Here is a tiny trained network, its code and every weight. The questions are about switching its units off for an input and a target symbol, where a switched-off unit gives its printed mean instead of its output.

import numpy as np


def w(rows, s, z=0):
    codes = np.array(rows[::2]) - 128.0
    scale = np.full(codes.shape[1], s)
    scale[-1] = z or s
    return codes * scale


def f(y):
    return np.maximum(y, 0)


def softmax(a):
    e = np.exp(a - a.max(-1, keepdims=True))
    return e / e.sum(-1, keepdims=True)


def log_softmax(a):
    a = a - a.max(-1, keepdims=True)
    return a - np.log(np.exp(a).sum(-1, keepdims=True))


def net(x, mask):
    ids = ['θλμπτψω'.index(c) for c in x.split()]
    T = len(ids)
    res = E[ids] + P[:T]
    r = res
    for j in range(2):
        rows = slice(2 * j, 2 * j + 2)
        q, k, v = (r @ M[0][rows].T for M in (Q, K, V))
        z = softmax(np.where(np.tri(T) > 0, q @ k.T / 2**0.5, -1e9)) @ v
        o = O[0][rows]
        res = res + np.where(mask[j], z, o[:, -1]) @ o[:, :-1]
    y = f(res @ A[0][:, :-1].T + A[0][:, -1])
    res = res + np.where(mask[2:26], y, B[0][:, -1]) @ B[0][:, :-1]
    return log_softmax(res[-1] @ U[:, :-1].T + U[:, -1])


Q, K, V, O, A, B = {}, {}, {}, {}, {}, {}
E = w([
[118,170,141],'θ',
[66,206,131],'λ',
[132,41,97],'μ',
[140,190,40],'π',
[133,48,188],'τ',
[153,150,194],'ψ',
[6,21,227],'ω',
],0.018)
P = w([
[147,165,55],'0',
[73,68,255],'1',
[90,102,177],'2',
[91,127,96],'3',
[167,56,236],'4',
[150,84,215],'5',
[99,142,113],'6',
[149,81,192],'7',
],0.0042)
Q[0] = w([
[141,93,178],'H1',
[251,188,174],'H1',
[211,187,93],'H2',
[73,74,105],'H2',
],0.013)
K[0] = w([
[135,221,98],'H1',
[21,64,50],'H1',
[118,254,237],'H2',
[103,5,123],'H2',
],0.0089)
V[0] = w([
[217,165,174],'H1',
[75,228,101],'H1',
[160,240,131],'H2',
[254,103,87],'H2',
],0.0089)
O[0] = w([
[169,68,75,95],'H1',
[76,203,60,190],'H1',
[2,220,28,75],'H2',
[84,52,16,1],'H2',
],0.0086,0.0091)
A[0] = w([
[191,133,169,183],'N1',
[104,196,148,84],'N2',
[88,158,66,44],'N3',
[56,187,131,64],'N4',
[154,82,55,199],'N5',
[121,138,83,24],'N6',
[112,150,152,33],'N7',
[169,179,77,66],'N8',
[94,78,159,1],'N9',
[124,99,10,45],'N10',
[131,157,195,165],'N11',
[238,76,120,210],'N12',
[176,137,81,13],'N13',
[136,119,69,157],'N14',
[77,97,112,89],'N15',
[197,165,150,43],'N16',
[90,115,142,44],'N17',
[138,156,166,24],'N18',
[151,193,145,15],'N19',
[95,111,118,244],'N20',
[83,108,145,243],'N21',
[138,120,173,217],'N22',
[133,80,153,36],'N23',
[152,84,115,144],'N24',
],0.013,0.0058)
B[0] = w([
[163,124,33,209],'N1',
[126,97,155,219],'N2',
[194,196,103,161],'N3',
[244,80,73,221],'N4',
[161,235,68,139],'N5',
[122,207,121,134],'N6',
[167,214,221,159],'N7',
[57,119,220,145],'N8',
[121,235,209,161],'N9',
[13,103,60,134],'N10',
[61,133,122,250],'N11',
[193,153,69,188],'N12',
[128,56,37,129],'N13',
[154,142,55,133],'N14',
[115,3,74,133],'N15',
[128,11,85,161],'N16',
[92,233,152,134],'N17',
[224,206,161,173],'N18',
[175,41,197,179],'N19',
[130,65,51,151],'N20',
[43,82,36,182],'N21',
[70,86,120,214],'N22',
[152,206,161,168],'N23',
[171,95,177,148],'N24',
],0.0065,0.019)
U = w([
[107,137,98,254],'θ',
[97,51,100,178],'λ',
[116,250,167,184],'μ',
[157,79,159,143],'π',
[171,101,82,157],'τ',
[111,134,83,42],'ψ',
[113,115,117,68],'ω',
],0.014,0.0042)

Each question gives the input, a string of symbols that net reads in full, and the target symbol t.
The units are the heads (2 rows each of Q, K, V and O) and the neurons (one row each of A and B). Each row of codes is followed by its name. A weight is (code - 128) times the scale printed after its matrix; where a second scale follows, it is the last column's (O, A, B and U).
mask holds one flag per unit, heads first, then neurons. A switched-off unit (its flag False) gives its mean, the last column of its rows in O or B, instead of its output. The means were averaged over made-up inputs and are rounded, as every weight is.
A unit's drop is (log p(t) with every unit on - log p(t) with that unit switched off) / (log p(t) with every unit on - log p(t) with every unit switched off).
The circuit of an input: a set's keep is (log p(t) with only the set's units on - log p(t) with every unit switched off) / (log p(t) with every unit on - log p(t) with every unit switched off). Starting from the 12 units with the biggest drops (on a tie, the unit counted first), units are removed one at a time, each time the one whose removal leaves the highest keep (on an exact tie, the one counted first), for as long as the keep stays at least 0.8.
units of the circuit, in order: the units of the circuit, biggest drop first
top k neurons: the k neurons with the biggest drops, biggest first
which heads matter: for each layer, one digit per head in row order, 1 if its drop is at least 0.15 and else 0, layers parted by /
drop when u is switched off: that unit's drop, to one decimal
input τ τ ω, target μ: top 3 neurons : N9, N23, N4
input μ λ ω μ π, target π: units of the circuit, in order : H1, N16
input μ ψ λ, target λ: which heads matter : 01
input τ λ λ π λ λ λ π, target μ: which heads matter : 01
input ω λ λ, target π: units of the circuit, in order : N19, N16, H2, N9
input λ ω λ ω ω ω ω θ, target π: units of the circuit, in order : N16, H1
input λ λ ψ λ λ π, target μ: top neuron : N8
input λ ω ω λ λ, target π: top 3 neurons : N19, N16, N9
input ω ω π, target π: which heads matter : 10
input ω ω θ, target π: units of the circuit, in order : N16, H2, H1
input λ λ λ λ λ ω, target μ: which heads matter : 01
input λ ω λ μ λ ω, target λ: which heads matter : 01
input λ ω ω ω τ, target τ: top 3 neurons : N1, N12, N2
input λ λ λ ω λ λ λ τ, target τ: drop when N12 is switched off : 0.8
input μ λ ω λ λ μ λ ω, target λ: drop when N3 is switched off : 0.0
